Questions about the matrix below.
1) Give the entry just left of 117.
2) Give the entry just left of the smallest entry.
3) Give the first entry in reading order.
4) Give the entry just right of the smallest entry.
5) Give the entry just right of 211.
[[84, 124, 138, 110, 134, 68], [110, 111, 11, 102, 139, 84], [168, 119, 104, 136, 105, 189], [74, 125, 153, 109, 136, 55], [114, 113, 30, 106, 135, 93], [138, 126, 176, 135, 108, 157], [142, 129, 211, 141, 102, 170], [172, 117, 94, 136, 105, 193]]
1) 172
2) 111
3) 84
4) 102
5) 141

Questions about the array below.
1) Give the entry just left of the smallest entry.
2) Give the entry just right of 60.
[[-6, 37, 24, 9, 4, 11, 60, 43, -3, -1, 18, 55], [7, -20, -19, -14, 3, -13, 20, 10, -26, 7, -16, 22], [-6, 19, -20, 5, 4, 38, 28, 20, 23, -5, 27, 35], [-8, 2, 2, 9, 0, -35, -34, -58, 62, -3, 20, 3], [4, -18, 45, 13, 2, 5, -22, 55, -18, 11, -2, 10], [3, 0, -1, -6, 15, -68, -15, -25, -56, 16, 1, 16]]
1) 15
2) 43

arr =
[[ 1.4 -0.7  0.3 -0.9  0.9 -1.3 -2.0  1.2 -2.2  1.1]
 [-2.5  0.4 -0.9 -2.7 -2.4  1.1  0.7  0.9 -0.2 -0.5]
 [ 0.3 -2.5 -0.3 -2.1 -1.8 -1.7 -2.1 -2.0  1.9  0.1]
 [-1.8 -0.1 -0.5 -1.3 -1.2  0.9  0.3  0.3 -0.3 -0.7]
 [-1.4 -1.2 -0.3  0.2  0.2  0.3 -0.8 -0.6 -1.7 -1.5]
 [-2.4 -1.0 -1.2 -0.8 -1.9  0.0  0.0 -2.0  0.4 -2.0]
 [ 0.3 -0.1 -0.8 -1.6 -1.4 -1.4 -0.5 -0.4  0.5  0.6]
 [ 0.4  1.1  0.1  1.5  1.4  0.2  0.6  0.7 -1.4  0.0]
 [-1.0 -0.4 -0.9 -0.6 -1.3 -0.5  0.0 -1.2  0.3 -1.0]
 [-1.6 -1.1 -0.3  0.5  0.3  0.5 -0.5 -0.8 -1.6 -1.6]
 [ 1.1  0.3 -0.3 -1.4 -0.7 -1.3 -0.5  0.5  0.2  1.2]
 [-0.2 -0.2 -0.6 -0.8 -0.7 -0.7 -0.3 -0.3 -0.2  0.0]]
Indices start at 1.
The bottom-right entry is 0.0
The entry in row 3 and column 2 is -2.5
Which number is the entry in row 2 and column 1?
A: -2.5
Which number is the bottom-left entry?
A: -0.2
Which number is the entry at row 3, column 1?
A: 0.3
Which number is the entry in row 2 and column 3?
A: -0.9
The entry in the top-left corner -> 1.4
Which number is the top-right entry?
A: 1.1
Which number is the entry at row 3, column 3?
A: -0.3
Which number is the entry directly below the largest entry?
A: -0.3
The entry in row 1 and column 2 is -0.7
Which number is the entry just left of the largest entry?
A: -2.0
The entry in row 1 and column 3 -> 0.3
Which number is the smallest entry?
A: -2.7
Which number is the entry directly above the largest entry?
A: -0.2
The top entry of the column that holds the smallest entry: -0.9
Which number is the entry just right of the smallest entry?
A: -2.4
Which number is the maximum?
A: 1.9
The entry in row 2 and column 2: 0.4

[[ 0.205  0.167  0.161  0.228  0.109  0.228  0.214  0.250  0.194  0.277
   0.272  0.194]
 [ 1.451  0.418  0.327  0.202  0.161  0.662  1.468  0.484 -0.965  0.093
  -0.087  1.465]
 [ 0.226  0.199  0.214  0.322  0.255  0.277  0.198  0.230  0.258  0.192
   0.192  0.244]
 [ 0.241  0.334  0.531  0.525  2.328  0.544  0.351  0.413  0.295 -1.118
   0.094  0.177]
 [ 0.283  0.553  2.452  0.239  0.258  0.180  0.422 -1.184  0.255  0.326
  -0.652  0.155]
 [ 0.120  1.478  0.184 -1.820  0.485 -0.950  0.075  0.025  0.219  0.654
   0.311  0.157]]
The entry just left of the largest entry? 0.553
The third smallest entry? -1.118
The entry just right of 0.484 -> -0.965
The entry just left of 0.422? 0.180
The first entry in reading order -> 0.205
The entry just right of 0.094? 0.177
The 2nd largest entry -> 2.328
The entry just right of 0.198? 0.230
The 3rd largest entry is 1.478
The entry just left of 0.272 is 0.277
The entry just right of 0.230? 0.258
The entry just left of the smallest entry? 0.184

Read these off the table that follows. Counting starts at 1.
1) The entry in the bottom-left corner?
2) The entry directly above the smallest entry?
3) The bottom-right entry?
4) The entry in the top-left corner?
5) The entry at row 1, column 2?
6) The entry directly above 24?
[[ 30 -25  -4  -8   5  37 -27  32   3  11 -15   5]
 [ 13  11  25 -20  37   3   0  -3  30  15 -10  24]
 [ -1  -7  -2  11   5   6  -9   0  -3  -3   0   0]
 [-71 -23 -11  21   4  18 -35  -6  34  17  27   8]
 [ -3   7   6 -20 -14 -18  23 -13  12  -2 -10 -19]
 [  0   1   4  -7  -5 -10  14 -11  10  -5 -12 -20]
 [-27 -13  11  18  14  64  -5  47   7  23 -10  20]
 [  3  22 -28  -6 -16  15 -36 -17  -8  -6  14  -1]
 [ 31   1  15  13  11 -21 -30 -11  15 -13  10 -32]
 [ 10   2  -8  17   1  -5  -3   3 -13  -6  -3  -2]]
1) 10
2) -1
3) -2
4) 30
5) -25
6) 5
